Below are the code and all the weights of a small trained network. Each question names an input and a target symbol and asks about switching units off, where a switched-off unit gives its printed mean instead of its output.

import numpy as np


def w(rows, s, z=0):
    codes = np.array(rows[::2]) - 128.0
    scale = np.full(codes.shape[1], s)
    scale[-1] = z or s
    return codes * scale


def norm(h):
    return h / np.sqrt((h * h).mean(-1, keepdims=True) + 1e-5)


def f(y):
    return y / 2 * (1 + np.tanh(0.7978845608 * (y + 0.044715 * y**3)))


def softmax(a):
    e = np.exp(a - a.max(-1, keepdims=True))
    return e / e.sum(-1, keepdims=True)


def log_softmax(a):
    a = a - a.max(-1, keepdims=True)
    return a - np.log(np.exp(a).sum(-1, keepdims=True))


def net(x, mask):
    ids = ['αεζθμξστφω'.index(c) for c in x.split()]
    T = len(ids)
    res = E[ids] + P[:T]
    u = 0
    for l in range(2):
        q, k, v = (norm(res) @ M[l].T for M in (Q, K, V))
        z = softmax(np.where(np.tri(T) > 0, q @ k.T / 3**0.5, -1e9)) @ v
        res = res + np.where(mask[u], z, O[l][:, -1]) @ O[l][:, :-1]
        u += 1
        y = f(norm(res) @ A[l][:, :-1].T + A[l][:, -1])
        res = res + np.where(mask[u : u + 16], y, B[l][:, -1]) @ B[l][:, :-1]
        u += 16
    return log_softmax(norm(res)[-1] @ U[:, :-1].T + U[:, -1])


Q, K, V, O, A, B = {}, {}, {}, {}, {}, {}
E = w([
[144,118,167,130,126,100,138,137],'α',
[134,171,102,154,128,115,71,182],'ε',
[123,92,109,88,69,25,108,154],'ζ',
[113,178,176,127,98,183,104,201],'θ',
[87,134,153,117,79,48,151,114],'μ',
[148,91,155,108,66,151,87,201],'ξ',
[102,208,161,127,73,119,95,180],'σ',
[82,177,106,195,197,178,135,160],'τ',
[134,155,184,147,183,187,123,168],'φ',
[199,154,2,81,62,153,151,18],'ω',
],0.019)
P = w([
[215,129,104,97,112,220,193,42],'0',
[146,66,149,226,124,122,152,130],'1',
[170,96,85,145,150,136,254,139],'2',
[214,116,138,210,116,132,177,98],'3',
[61,106,70,81,213,120,16,26],'4',
[48,115,129,132,178,2,60,153],'5',
],0.0098)
Q[0] = w([
[228,164,150,188,108,104,242,175],'0.h0',
[214,114,60,114,81,219,134,2],'0.h0',
[156,101,145,193,98,83,252,247],'0.h0',
],0.0088)
K[0] = w([
[246,168,86,71,90,215,126,33],'0.h0',
[123,157,162,191,102,101,25,38],'0.h0',
[145,135,41,47,118,177,215,80],'0.h0',
],0.011)
V[0] = w([
[140,181,229,138,72,107,226,56],'0.h0',
[7,255,114,169,115,81,137,101],'0.h0',
[239,199,141,174,167,122,54,164],'0.h0',
],0.008)
O[0] = w([
[57,136,138,104,55,154,163,132,243],'0.h0',
[166,192,188,103,72,114,182,104,37],'0.h0',
[108,155,88,159,132,129,155,253,252],'0.h0',
],0.015,0.0033)
A[0] = w([
[61,155,111,174,165,191,180,52,202],'0.n0',
[142,37,97,136,226,80,166,95,119],'0.n1',
[77,155,133,167,145,97,165,108,55],'0.n2',
[84,26,151,160,97,183,159,174,79],'0.n3',
[145,92,236,111,192,93,1,156,19],'0.n4',
[79,74,192,108,135,125,90,188,92],'0.n5',
[149,142,159,55,101,198,142,160,224],'0.n6',
[147,40,176,76,121,120,158,122,148],'0.n7',
[147,172,123,185,122,124,132,148,124],'0.n8',
[56,106,170,166,138,25,58,134,211],'0.n9',
[135,100,59,120,81,205,141,123,81],'0.n10',
[196,121,24,120,174,150,128,176,149],'0.n11',
[122,86,91,82,98,142,154,78,173],'0.n12',
[94,235,91,143,145,133,108,138,154],'0.n13',
[193,222,143,64,206,48,78,134,188],'0.n14',
[188,97,125,24,86,105,107,186,251],'0.n15',
],0.0081,0.0034)
B[0] = w([
[192,120,203,120,95,116,146,61,255],'0.n0',
[80,146,100,174,108,181,49,100,173],'0.n1',
[171,130,135,110,101,163,150,125,138],'0.n2',
[218,127,95,117,124,159,97,84,228],'0.n3',
[128,200,156,142,157,174,85,136,160],'0.n4',
[168,147,94,125,168,124,89,94,182],'0.n5',
[105,122,104,182,176,111,109,51,202],'0.n6',
[80,154,157,81,146,148,102,111,132],'0.n7',
[105,120,131,116,68,90,148,125,191],'0.n8',
[72,177,125,104,175,143,165,113,237],'0.n9',
[147,168,130,150,145,136,115,61,182],'0.n10',
[137,143,166,114,149,28,143,120,251],'0.n11',
[93,156,154,171,158,82,109,142,165],'0.n12',
[100,134,166,103,139,83,138,171,250],'0.n13',
[79,117,184,225,136,155,203,117,194],'0.n14',
[105,143,254,216,166,98,109,155,190],'0.n15',
],0.0083,0.0048)
Q[1] = w([
[120,71,44,2,145,152,146,157],'1.h0',
[100,144,37,205,72,143,216,161],'1.h0',
[173,77,119,162,72,163,154,237],'1.h0',
],0.008)
K[1] = w([
[216,1,89,212,82,206,151,128],'1.h0',
[147,172,79,97,125,131,131,68],'1.h0',
[170,205,130,148,178,214,133,93],'1.h0',
],0.0081)
V[1] = w([
[187,227,56,128,119,117,128,98],'1.h0',
[214,97,122,105,204,145,184,94],'1.h0',
[117,109,122,103,97,2,63,122],'1.h0',
],0.0093)
O[1] = w([
[162,121,116,206,11,57,198,204,178],'1.h0',
[17,32,152,149,150,143,125,140,42],'1.h0',
[151,222,118,212,150,102,123,105,4],'1.h0',
],0.012,0.0036)
A[1] = w([
[111,75,111,112,153,78,185,196,148],'1.n0',
[20,106,107,67,117,201,40,32,47],'1.n1',
[90,209,161,47,98,112,213,175,124],'1.n2',
[148,176,123,177,139,107,120,8,88],'1.n3',
[188,110,72,237,190,160,117,208,119],'1.n4',
[110,171,140,119,153,75,91,180,150],'1.n5',
[77,115,119,197,52,132,107,179,161],'1.n6',
[78,118,254,203,146,50,174,170,1],'1.n7',
[143,69,142,111,14,93,162,222,15],'1.n8',
[172,226,175,27,128,120,121,225,135],'1.n9',
[234,221,166,68,106,122,206,66,65],'1.n10',
[47,194,166,71,187,152,71,158,45],'1.n11',
[90,72,38,151,191,95,43,118,37],'1.n12',
[152,160,128,127,77,132,207,112,165],'1.n13',
[161,85,225,73,106,160,110,12,138],'1.n14',
[140,57,36,100,55,210,124,183,8],'1.n15',
],0.0092,0.0032)
B[1] = w([
[113,190,155,120,138,111,144,119,220],'1.n0',
[118,211,53,152,87,160,156,149,179],'1.n1',
[179,126,147,121,89,104,75,101,227],'1.n2',
[124,144,155,123,143,86,181,124,214],'1.n3',
[88,155,151,114,122,22,110,184,194],'1.n4',
[134,124,132,86,138,152,199,109,185],'1.n5',
[153,135,119,101,160,162,166,125,205],'1.n6',
[102,150,134,181,111,247,144,98,234],'1.n7',
[161,130,166,115,180,162,88,64,254],'1.n8',
[176,78,102,129,141,123,129,151,209],'1.n9',
[79,128,157,94,61,160,77,169,210],'1.n10',
[175,80,132,84,142,141,168,127,189],'1.n11',
[136,83,162,158,119,232,84,105,179],'1.n12',
[118,89,102,147,161,138,73,175,199],'1.n13',
[70,122,108,93,150,48,124,163,161],'1.n14',
[191,151,104,75,185,84,160,111,192],'1.n15',
],0.012,0.0073)
U = w([
[132,160,10,90,66,182,158,98,86],'α',
[123,186,121,164,109,81,138,214,146],'ε',
[140,241,127,114,164,103,80,40,28],'ζ',
[247,108,132,45,114,96,178,76,124],'θ',
[36,166,166,45,53,87,114,94,174],'μ',
[111,104,114,155,129,123,2,121,173],'ξ',
[185,172,131,81,2,162,87,189,63],'σ',
[133,121,225,168,84,180,158,77,108],'τ',
[56,30,138,42,129,107,167,155,162],'φ',
[149,102,85,164,65,79,181,65,254],'ω',
],0.0091,0.0026)

Each question gives the input, a string of symbols that net reads in full, and the target symbol t.
The units are the heads (3 rows each of Q, K, V and O) and the neurons (one row each of A and B). Each row of codes is followed by its name. A weight is (code - 128) times the scale printed after its matrix; where a second scale follows, it is the last column's (O, A, B and U).
mask holds one flag per unit, layer by layer, with each layer's heads first. A switched-off unit (its flag False) gives its mean, the last column of its rows in O or B, instead of its output. The means were averaged over made-up inputs and are rounded, as every weight is.
A unit's drop is (log p(t) with every unit on - log p(t) with that unit switched off) / (log p(t) with every unit on - log p(t) with every unit switched off).
The circuit of an input: a set's keep is (log p(t) with only the set's units on - log p(t) with every unit switched off) / (log p(t) with every unit on - log p(t) with every unit switched off). Starting from the 12 units with the biggest drops (on a tie, the unit counted first), units are removed one at a time, each time the one whose removal leaves the highest keep (on an exact tie, the one counted first), for as long as the keep stays at least 0.8.
units of the circuit, in order: the units of the circuit, biggest drop first
top k neurons: the k neurons with the biggest drops, biggest first
top k neurons in layer l: the k neurons of layer l with the biggest drops, biggest first
drop when u is switched off: that unit's drop, to one decimal
input ε φ ε σ, target ε: units of the circuit, in order : [0.h0]
input τ ζ τ φ τ ξ, target τ: units of the circuit, in order : [0.h0; 1.n7]
input θ τ α θ α, target τ: units of the circuit, in order : [0.h0; 0.n14]
input τ ζ ζ ω, target ζ: top 3 neurons : [0.n10; 0.n12; 0.n15]
input μ τ ξ, target μ: units of the circuit, in order : [0.h0; 1.n14]
input ζ α ξ φ σ, target α: units of the circuit, in order : [0.h0; 1.n1; 1.n11]
input φ μ ζ φ, target φ: units of the circuit, in order : [1.h0; 0.h0]
input τ ζ θ θ φ α, target θ: top 2 neurons in layer 1 : [1.n11; 1.n9]
input τ σ τ σ, target τ: top 2 neurons in layer 0 : [0.n11; 0.n14]
input τ τ ε, target τ: top 2 neurons : [1.n7; 1.n8]
input τ τ ξ, target τ: units of the circuit, in order : [0.n15; 1.n7]
input θ ξ φ μ τ, target ξ: top 3 neurons : [1.n12; 0.n3; 1.n4]
input ε φ ξ ω θ, target ε: top 2 neurons in layer 1 : [1.n4; 1.n8]
input φ θ ξ, target φ: units of the circuit, in order : [1.h0]
input ω θ τ μ, target μ: top 2 neurons in layer 1 : [1.n10; 1.n3]
input θ τ θ σ τ, target τ: top 2 neurons in layer 0 : [0.n14; 0.n13]
input τ ε σ ε, target τ: top 3 neurons : [1.n7; 1.n8; 0.n14]
input θ ε ζ θ ξ, target ε: drop when 0.h0 is switched off : 0.7
input θ ε φ ε θ, target ε: drop when 0.n14 is switched off : 0.1
input τ φ ω, target ω: drop when 1.h0 is switched off : 0.8
input θ τ τ, target θ: drop when 1.h0 is switched off : 1.1
input μ θ ζ ε φ, target θ: top neuron in layer 1 : [1.n11]
input ω μ ε ξ, target ε: top 2 neurons in layer 1 : [1.n4; 1.n8]
input φ ω τ, target τ: top 2 neurons in layer 0 : [0.n0; 0.n13]
